X =
4,6,4,5,5,6
7,8,2,8,2,3
Rows and columns are numbered from 0.
Which number is the entry at row 1, column 1?
Answer: 8
The bottom-right entry -> 3
Which number is the entry in the top-left corner?
Answer: 4
The entry at row 0, column 1 -> 6

[-10  -9   5  62 -21  18  54  61 -70  32]
The entry just left of 54 is 18
Find the entry just left of the largest entry.
A: 5

arr =
[[-7, -100, -248, -311, -251, 279, 378, -171, -201, 248, 57, 135],
 [51, -488, -104, -17, -131, 513, 202, 123, -235, 99, -27, 176],
 [46, -410, -89, -19, -113, 436, 182, 107, -200, 91, -24, 151],
 [-39, -235, -575, -714, -579, 598, 817, -411, -465, 532, 114, 280],
 [-21, -132, -372, -471, -374, 381, 544, -272, -296, 360, 81, 186],
 [-63, 567, -143, -334, -106, -336, 195, -370, 99, 183, 140, -53],
 [88, -75, 459, 634, 445, -183, -565, 461, 282, -383, -99, -116],
 [-18, -410, -562, -655, -580, 735, 816, -318, -518, 514, 80, 314],
 [28, -338, -177, -158, -197, 430, 301, -1, -237, 176, 2, 164],
 [-28, 174, -174, -275, -158, 10, 254, -230, -54, 190, 91, 49],
 [24, 514, 441, 461, 464, -664, -576, 185, 470, -337, -5, -244],
 [24, 414, 379, 408, 398, -534, -493, 171, 398, -293, 1, -198]]
Counting starts at 0.
The entry at row 1, column 1 is -488
The entry just left of the smallest entry is -575
The entry directly above the smallest entry is -19
Which number is the entry in row 1 and column 2? -104
Which number is the entry just right of the largest entry? -411
Which number is the entry at row 0, column 0? -7
Which number is the entry directly above 123? -171
Which number is the entry directly below -296? 99
The entry in row 2 and column 0 -> 46
Which number is the entry in the bottom-left corner? 24
The entry in row 2 and column 1: -410
The top entry of the column that holds the smallest entry: -311
Which number is the entry in the top-right corner? 135
The entry just left of -53 -> 140
The entry in row 0 and column 2 is -248
The entry directly below -197 -> -158
Which number is the entry at row 0, column 1? -100
The entry directly below the smallest entry -> -471
Which number is the entry just left of 408? 379
Which number is the entry just right of the smallest entry? -579
Which number is the entry directly above the largest entry? 182
The entry in the bottom-right corner is -198
The entry just right of 88 is -75
Which number is the smallest entry? -714
The top entry of the column that holds the largest entry is 378
Which number is the entry just right of -580? 735
The entry directly below -75 is -410
The entry just left of -75 -> 88

 17   -6  -25  -12  -21  -30  -40  -22  -21   -6  -33  -32  -30  -59
The entry just left of -22 -> -40
The entry just left of -12 -> -25

W =
[[  9 -49 -74  51]
 [ -5 -12  -1  -6]
 [-30 -38  28 -49]
 [-13  26  61 -50]
 [ 12 -27 -57  45]
 [ 26  35 -23  43]
 [-21 -26  20 -35]
 [ -4  32  43 -28]
 [ 10 -10 -32  29]
 [  0  21  23 -12]]
The 1st entry, reading row by row -> 9
Read off the second entry on the diagonal from the top-right corner.
Answer: -1
The entry directly above 20 is -23
The 3rd entry, reading row by row: -74
The entry in the top-right corner: 51
The entry in the bottom-left corner is 0
Read off the smallest entry in the first column.
Answer: -30
The entry just left of the largest entry: 26
The entry directly below 28: 61
The entry directly above -35 is 43
The 5th entry, reading row by row -> -5
Read off the second entry on the main diagonal.
Answer: -12
The smallest entry in the last row: -12
Read off the entry directly below -10.
Answer: 21
Read off the entry directly above 29.
Answer: -28
Read off the bottom entry of the column that holds the smallest entry.
Answer: 23
Read off the smallest entry in the last column.
Answer: -50
The entry directly above -50: -49
Read off the entry directly below -13.
Answer: 12
Read off the second smallest entry.
Answer: -57
The entry just left of -10 is 10

[  55.25 -188.30   31.25  145.23  -10.46  -95.09  123.95    8.30   85.55
  -83.78  153.79  221.24]
The entry just left of -188.30: 55.25
Read off the entry just left of 31.25.
-188.30
The entry just right of the smallest entry -> 31.25
